Here is a tiny trained network, its code and every weight. The questions are about switching its units off for an input and a class, where a switched-off unit gives its printed mean instead of its output.

import numpy as np


def w(rows, s, z=0):
    codes = np.array(rows[::2]) - 128.0
    scale = np.full(codes.shape[1], s)
    scale[-1] = z or s
    return codes * scale


def norm(h):
    return h / np.sqrt((h * h).mean(-1, keepdims=True) + 1e-5)


def f(y):
    return y / 2 * (1 + np.tanh(0.7978845608 * (y + 0.044715 * y**3)))


def log_softmax(a):
    a = a - a.max(-1, keepdims=True)
    return a - np.log(np.exp(a).sum(-1, keepdims=True))


def net(x, mask):
    res = np.array(x, float).reshape(1, 2) / 4 @ E
    u = 0
    for l in range(2):
        y = f(norm(res) @ A[l][:, :-1].T + A[l][:, -1])
        res = res + np.where(mask[u : u + 4], y, B[l][:, -1]) @ B[l][:, :-1]
        u += 4
    return log_softmax(norm(res)[-1] @ U[:, :-1].T + U[:, -1])


A, B = {}, {}
E = w([
[155,95,107,132,58],'x0',
[145,6,168,113,142],'x1',
],0.011)
A[0] = w([
[41,83,208,74,125,250],'0.n0',
[207,124,245,167,28,100],'0.n1',
[69,80,106,117,2,3],'0.n2',
[112,69,58,123,149,52],'0.n3',
],0.0078,0.0022)
B[0] = w([
[63,229,105,74,59,255],'0.n0',
[40,255,70,181,253,201],'0.n1',
[120,8,90,215,15,207],'0.n2',
[123,89,174,24,129,130],'0.n3',
],0.0063,0.0034)
A[1] = w([
[125,58,198,116,150,149],'1.n0',
[143,32,204,122,125,146],'1.n1',
[86,179,99,185,146,253],'1.n2',
[60,142,196,159,255,159],'1.n3',
],0.0084,0.0019)
B[1] = w([
[191,174,48,24,157,175],'1.n0',
[172,253,164,178,183,188],'1.n1',
[158,54,152,1,206,253],'1.n2',
[135,57,71,246,42,243],'1.n3',
],0.0091,0.0052)
U = w([
[248,214,126,97,160,179],'0',
[129,90,78,232,112,254],'1',
[93,40,159,70,137,132],'2',
[128,160,208,191,106,5],'3',
],0.014,0.0041)

Each question gives the input, the list of numbers given to net, and the class t.
The units are the neurons (one row each of A and B). Each row of codes is followed by its name. A weight is (code - 128) times the scale printed after its matrix; where a second scale follows, it is the last column's (A, B and U).
mask holds one flag per neuron, layer by layer. A switched-off neuron (its flag False) gives its mean, the last column of its row in B, instead of its output. The means were averaged over made-up inputs and are rounded, as every weight is.
A unit's drop is (log p(t) with every unit on - log p(t) with that unit switched off) / (log p(t) with every unit on - log p(t) with every unit switched off).
The circuit of an input: a set's keep is (log p(t) with only the set's units on - log p(t) with every unit switched off) / (log p(t) with every unit on - log p(t) with every unit switched off). Starting from all 8 units, units are removed one at a time, each time the one whose removal leaves the highest keep (on an exact tie, the one counted first), for as long as the keep stays at least 0.8.
circuit, biggest first: the units of the circuit, biggest drop first
unit that matters most: the unit with the biggest drop
k most important neurons: the k neurons with the biggest drops, biggest first
k most important neurons of layer l: the k neurons of layer l with the biggest drops, biggest first
input [2,1], class 2: 2 most important neurons	(0.n1; 1.n3)
input [-2,-3], class 2: circuit, biggest first	(1.n2; 1.n1)
input [-3,-1], class 2: circuit, biggest first	(1.n2)
input [-7,-5], class 1: 4 most important neurons	(1.n3; 0.n0; 1.n0; 1.n1)
input [-3,4], class 0: 2 most important neurons	(0.n1; 1.n0)
input [-1,-2], class 2: 3 most important neurons of layer 1	(1.n2; 1.n1; 1.n0)
input [2,-1], class 2: 2 most important neurons	(0.n1; 1.n3)
input [-7,7], class 0: 2 most important neurons of layer 1	(1.n0; 1.n1)
input [4,8], class 0: circuit, biggest first	(1.n1; 1.n0)
input [0,-1], class 2: 3 most important neurons	(1.n1; 1.n0; 0.n0)
input [5,7], class 0: 3 most important neurons	(1.n1; 1.n3; 1.n0)
input [-2,8], class 0: 2 most important neurons	(1.n1; 1.n0)
input [-5,-4], class 1: circuit, biggest first	(1.n3; 0.n0)
input [-6,-3], class 1: unit that matters most	1.n3
input [-2,0], class 2: 2 most important neurons	(0.n0; 1.n2)
input [-6,4], class 1: 3 most important neurons	(1.n3; 1.n2; 0.n0)
input [-1,0], class 2: 2 most important neurons	(1.n1; 1.n0)
input [-8,7], class 1: 4 most important neurons	(1.n3; 1.n2; 0.n2; 0.n0)
input [2,-2], class 2: 2 most important neurons of layer 1	(1.n1; 1.n3)
input [2,6], class 0: unit that matters most	1.n1
input [-6,6], class 0: 2 most important neurons of layer 0	(0.n1; 0.n3)
